Below is a small trained network, with its code and all its weights. Each question gives an input and a class and asks what happens when units are switched off, that is, made to give their printed mean instead of their output.

import numpy as np


def w(rows, s, z=0):
    codes = np.array(rows[::2]) - 128.0
    scale = np.full(codes.shape[1], s)
    scale[-1] = z or s
    return codes * scale


def norm(h):
    return h / np.sqrt((h * h).mean(-1, keepdims=True) + 1e-5)


def f(y):
    return y / 2 * (1 + np.tanh(0.7978845608 * (y + 0.044715 * y**3)))


def log_softmax(a):
    a = a - a.max(-1, keepdims=True)
    return a - np.log(np.exp(a).sum(-1, keepdims=True))


def net(x, mask):
    res = np.array(x, float).reshape(1, 8) / 4 @ E
    u = 0
    for l in range(2):
        y = f(norm(res) @ A[l][:, :-1].T + A[l][:, -1])
        res = res + np.where(mask[u : u + 4], y, B[l][:, -1]) @ B[l][:, :-1]
        u += 4
    return log_softmax(norm(res)[-1] @ U[:, :-1].T + U[:, -1])


A, B = {}, {}
E = w([
[157,112,142,150,142],'x0',
[122,134,131,125,129],'x1',
[203,197,192,34,110],'x2',
[137,115,138,138,123],'x3',
[129,179,58,254,55],'x4',
[111,135,119,112,114],'x5',
[105,133,114,107,102],'x6',
[123,131,128,127,130],'x7',
],0.008)
A[0] = w([
[193,153,160,171,125,130],'L0N0',
[49,23,138,130,177,1],'L0N1',
[96,166,99,110,56,147],'L0N2',
[158,254,193,174,58,14],'L0N3',
],0.0088,0.0039)
B[0] = w([
[148,121,71,88,86,183],'L0N0',
[116,73,44,75,135,235],'L0N1',
[224,81,110,155,138,218],'L0N2',
[182,150,3,124,112,252],'L0N3',
],0.011,0.003)
A[1] = w([
[97,99,103,112,188,4],'L1N0',
[174,52,3,63,182,28],'L1N1',
[123,131,2,178,76,105],'L1N2',
[129,95,137,233,158,253],'L1N3',
],0.0091,0.0022)
B[1] = w([
[68,85,25,216,102,143],'L1N0',
[100,29,125,99,103,235],'L1N1',
[113,208,175,180,184,255],'L1N2',
[6,160,178,126,86,175],'L1N3',
],0.011,0.0082)
U = w([
[35,6,122,118,129,65],'0',
[33,206,191,252,127,160],'1',
[211,133,227,3,129,255],'2',
[245,217,60,179,100,50],'3',
],0.014,0.00064)

Each question gives the input, the list of numbers given to net, and the class t.
The units are the neurons (one row each of A and B). Each row of codes is followed by its name. A weight is (code - 128) times the scale printed after its matrix; where a second scale follows, it is the last column's (A, B and U).
mask holds one flag per neuron, layer by layer. A switched-off neuron (its flag False) gives its mean, the last column of its row in B, instead of its output. The means were averaged over made-up inputs and are rounded, as every weight is.
A unit's drop is (log p(t) with every unit on - log p(t) with that unit switched off) / (log p(t) with every unit on - log p(t) with every unit switched off).
The circuit of an input: a set's keep is (log p(t) with only the set's units on - log p(t) with every unit switched off) / (log p(t) with every unit on - log p(t) with every unit switched off). Starting from all 8 units, units are removed one at a time, each time the one whose removal leaves the highest keep (on an exact tie, the one counted first), for as long as the keep stays at least 0.8.
units of the circuit, in order: the units of the circuit, biggest drop first
top k neurons: the k neurons with the biggest drops, biggest first
top k neurons in layer l: the k neurons of layer l with the biggest drops, biggest first
drop when u is switched off: that unit's drop, to one decimal
input [2,-3,1,-7,-1,1,7,0], class 2: top 2 neurons -> L0N1, L0N3
input [-7,1,2,7,0,-8,-2,0], class 2: top 2 neurons in layer 1 -> L1N0, L1N1
input [1,-2,-1,8,1,2,5,-4], class 1: top 2 neurons -> L0N1, L1N1
input [6,-8,-5,7,1,-3,4,-2], class 1: units of the circuit, in order -> L1N2
input [8,-4,1,-8,-1,2,6,8], class 2: top 3 neurons -> L0N1, L1N2, L0N3
input [-6,-1,2,-2,-1,-3,-2,7], class 2: top 2 neurons -> L0N1, L1N2
input [8,3,1,-4,2,8,-6,-2], class 3: top 2 neurons in layer 0 -> L0N0, L0N3
input [-3,-7,1,-4,-1,-4,2,-1], class 2: top 2 neurons in layer 0 -> L0N1, L0N3
input [-6,-1,-2,-4,1,2,2,-3], class 1: top 2 neurons -> L0N1, L1N2
input [-8,5,3,-3,2,-3,8,5], class 3: drop when L0N2 is switched off -> 0.1
input [5,5,2,6,0,2,8,1], class 2: drop when L1N0 is switched off -> 0.5
